Here is a tiny trained network, its code and every weight. The questions are about switching its units off for an input and a class, where a switched-off unit gives its printed mean instead of its output.

import numpy as np


def w(rows, s, z=0):
    codes = np.array(rows[::2]) - 128.0
    scale = np.full(codes.shape[1], s)
    scale[-1] = z or s
    return codes * scale


def norm(h):
    return h / np.sqrt((h * h).mean(-1, keepdims=True) + 1e-5)


def f(y):
    return np.maximum(y, 0)


def log_softmax(a):
    a = a - a.max(-1, keepdims=True)
    return a - np.log(np.exp(a).sum(-1, keepdims=True))


def net(x, mask):
    res = np.array(x, float).reshape(1, 5) / 4 @ E
    u = 0
    for l in range(2):
        y = f(norm(res) @ A[l][:, :-1].T + A[l][:, -1])
        res = res + np.where(mask[u : u + 8], y, B[l][:, -1]) @ B[l][:, :-1]
        u += 8
    return log_softmax(norm(res)[-1] @ U[:, :-1].T + U[:, -1])


A, B = {}, {}
E = w([
[75,102,62,136,194,162,239],'x0',
[216,93,165,159,199,36,184],'x1',
[102,234,230,118,104,160,109],'x2',
[187,86,139,153,183,63,160],'x3',
[219,161,254,66,175,137,156],'x4',
],0.0075)
A[0] = w([
[108,209,166,142,46,205,94,143],'0.n0',
[102,150,135,132,143,178,159,2],'0.n1',
[113,171,42,55,144,111,110,6],'0.n2',
[191,222,240,29,86,120,200,63],'0.n3',
[155,55,129,124,164,107,178,80],'0.n4',
[197,229,202,78,174,140,124,50],'0.n5',
[72,95,161,1,126,118,157,73],'0.n6',
[68,179,48,149,134,188,197,41],'0.n7',
],0.0073,0.0036)
B[0] = w([
[226,191,101,147,101,31,155,229],'0.n0',
[138,46,92,67,183,179,115,141],'0.n1',
[91,166,131,123,229,197,168,139],'0.n2',
[175,183,238,28,152,157,193,255],'0.n3',
[115,168,29,60,50,8,1,208],'0.n4',
[156,136,193,123,207,230,203,228],'0.n5',
[135,150,160,187,115,128,142,152],'0.n6',
[80,88,101,207,107,241,197,199],'0.n7',
],0.006,0.0059)
A[1] = w([
[178,108,88,158,163,99,122,62],'1.n0',
[148,209,83,141,54,116,13,4],'1.n1',
[27,186,50,221,148,183,194,65],'1.n2',
[213,34,65,110,210,39,130,25],'1.n3',
[117,45,83,143,54,91,167,66],'1.n4',
[120,133,254,132,172,173,94,96],'1.n5',
[189,188,110,153,73,148,98,35],'1.n6',
[55,120,143,82,129,83,174,30],'1.n7',
],0.0089,0.0024)
B[1] = w([
[141,81,93,136,148,104,121,177],'1.n0',
[48,182,129,54,102,90,114,188],'1.n1',
[91,29,151,113,136,172,136,238],'1.n2',
[160,151,61,254,179,92,76,254],'1.n3',
[203,182,210,115,167,138,179,202],'1.n4',
[255,91,216,88,148,171,183,211],'1.n5',
[113,160,116,114,78,88,62,165],'1.n6',
[111,149,154,81,102,156,141,137],'1.n7',
],0.0089,0.0074)
U = w([
[81,171,137,82,50,101,92,2],'0',
[228,162,249,85,130,145,190,154],'1',
[77,36,109,139,118,196,195,111],'2',
[190,105,86,196,164,79,136,230],'3',
],0.016,0.0015)

Each question gives the input, the list of numbers given to net, and the class t.
The units are the neurons (one row each of A and B). Each row of codes is followed by its name. A weight is (code - 128) times the scale printed after its matrix; where a second scale follows, it is the last column's (A, B and U).
mask holds one flag per neuron, layer by layer. A switched-off neuron (its flag False) gives its mean, the last column of its row in B, instead of its output. The means were averaged over made-up inputs and are rounded, as every weight is.
A unit's drop is (log p(t) with every unit on - log p(t) with that unit switched off) / (log p(t) with every unit on - log p(t) with every unit switched off).
The circuit of an input: a set's keep is (log p(t) with only the set's units on - log p(t) with every unit switched off) / (log p(t) with every unit on - log p(t) with every unit switched off). Starting from the 12 units with the biggest drops (on a tie, the unit counted first), units are removed one at a time, each time the one whose removal leaves the highest keep (on an exact tie, the one counted first), for as long as the keep stays at least 0.8.
circuit, biggest first: the units of the circuit, biggest drop first
top k neurons: the k neurons with the biggest drops, biggest first
top k neurons in layer l: the k neurons of layer l with the biggest drops, biggest first
drop of u: that unit's drop, to one decimal
input [0,1,-6,7,8], class 3: circuit, biggest first : 1.n3
input [-5,-8,-6,-8,7], class 0: top 2 neurons : 0.n0; 1.n1
input [-3,8,-6,-8,4], class 3: top 2 neurons : 1.n3; 0.n4
input [1,6,-6,-8,6], class 3: top 2 neurons in layer 0 : 0.n4; 0.n7
input [2,-1,8,-2,-4], class 0: top 2 neurons : 0.n0; 0.n5
input [4,-4,-5,2,4], class 3: top 2 neurons in layer 0 : 0.n4; 0.n5
input [-4,2,-4,6,5], class 3: top 3 neurons : 1.n3; 0.n4; 1.n4
input [-6,-3,-2,6,-5], class 0: drop of 1.n1 : 0.7
input [-8,4,-6,-8,-3], class 0: drop of 1.n1 : 0.3
input [5,2,1,2,2], class 3: drop of 0.n4 : 0.3
input [3,-1,-1,5,-8], class 2: drop of 1.n2 : 0.2
